Here is a tiny trained network, its code and every weight. The questions are about switching its units off for an input and a class, where a switched-off unit gives its printed mean instead of its output.

import numpy as np


def w(rows, s, z=0):
    codes = np.array(rows[::2]) - 128.0
    scale = np.full(codes.shape[1], s)
    scale[-1] = z or s
    return codes * scale


def f(y):
    return y / 2 * (1 + np.tanh(0.7978845608 * (y + 0.044715 * y**3)))


def log_softmax(a):
    a = a - a.max(-1, keepdims=True)
    return a - np.log(np.exp(a).sum(-1, keepdims=True))


def net(x, mask):
    res = np.array(x, float).reshape(1, 4) / 4 @ E
    y = f(res @ A[0][:, :-1].T + A[0][:, -1])
    res = res + np.where(mask, y, B[0][:, -1]) @ B[0][:, :-1]
    return log_softmax(res[-1] @ U[:, :-1].T + U[:, -1])


A, B = {}, {}
E = w([
[127,127,125],'x0',
[107,184,43],'x1',
[1,108,121],'x2',
[128,128,128],'x3',
],0.011)
A[0] = w([
[173,174,6,228],'n0',
[126,88,219,138],'n1',
[52,90,95,122],'n2',
[76,160,167,67],'n3',
[74,101,133,89],'n4',
[137,98,179,236],'n5',
[53,135,132,194],'n6',
[85,50,91,5],'n7',
[142,238,80,135],'n8',
[87,233,112,147],'n9',
],0.011,0.0027)
B[0] = w([
[130,44,254,255],'n0',
[57,65,161,197],'n1',
[181,75,225,221],'n2',
[175,170,54,154],'n3',
[168,143,120,175],'n4',
[96,85,227,181],'n5',
[236,133,220,220],'n6',
[255,123,62,160],'n7',
[107,110,149,212],'n8',
[43,59,157,198],'n9',
],0.0092,0.0075)
U = w([
[200,91,132,145],'0',
[39,74,154,34],'1',
[99,115,155,220],'2',
[95,155,174,254],'3',
[128,117,96,161],'4',
[96,184,21,53],'5',
[176,136,3,38],'6',
[116,189,82,1],'7',
],0.017,0.006)

Each question gives the input, the list of numbers given to net, and the class t.
The units are the neurons (one row each of A and B). Each row of codes is followed by its name. A weight is (code - 128) times the scale printed after its matrix; where a second scale follows, it is the last column's (A, B and U).
mask holds one flag per neuron, in row order. A switched-off neuron (its flag False) gives its mean, the last column of its row in B, instead of its output. The means were averaged over made-up inputs and are rounded, as every weight is.
A unit's drop is (log p(t) with every unit on - log p(t) with that unit switched off) / (log p(t) with every unit on - log p(t) with every unit switched off).
The circuit of an input: a set's keep is (log p(t) with only the set's units on - log p(t) with every unit switched off) / (log p(t) with every unit on - log p(t) with every unit switched off). Starting from all 10 units, units are removed one at a time, each time the one whose removal leaves the highest keep (on an exact tie, the one counted first), for as long as the keep stays at least 0.8.
circuit, biggest first: the units of the circuit, biggest drop first
unit that matters most: the unit with the biggest drop
top k neurons: the k neurons with the biggest drops, biggest first
drop when u is switched off: that unit's drop, to one decimal
input [4,7,-6,0], class 1: unit that matters most -> n0
input [8,8,8,8], class 0: circuit, biggest first -> (n6, n7)
input [-8,-4,-4,8], class 2: circuit, biggest first -> (n6, n7)
input [6,-7,7,0], class 0: circuit, biggest first -> (n7, n6)
input [0,-7,-4,5], class 1: circuit, biggest first -> (n1, n6)
input [7,-3,-5,-3], class 3: top 2 neurons -> (n7, n6)
input [3,7,0,5], class 1: circuit, biggest first -> (n9, n0)
input [0,5,-7,8], class 2: circuit, biggest first -> (n6, n7, n8)
input [-6,-5,-4,-1], class 3: top 2 neurons -> (n9, n0)
input [7,-4,-3,-3], class 3: top 3 neurons -> (n9, n0, n7)
input [-4,7,1,-2], class 1: top 2 neurons -> (n9, n0)
input [2,-7,-1,0], class 1: top 2 neurons -> (n1, n6)
input [-4,-7,-5,8], class 2: top 2 neurons -> (n9, n0)
input [-7,-2,-3,4], class 3: unit that matters most -> n7
input [-3,-5,-1,5], class 1: top 2 neurons -> (n1, n6)
input [-5,3,-4,6], class 2: top 2 neurons -> (n6, n7)
input [-1,4,7,-5], class 0: top 3 neurons -> (n6, n7, n2)
input [-3,8,-2,-4], class 1: drop when n0 is switched off -> 0.1
input [7,-4,-6,5], class 3: drop when n6 is switched off -> 0.2
input [5,-8,-1,-2], class 1: top neuron -> (n1)
input [5,-3,-3,6], class 2: drop when n2 is switched off -> 0.1
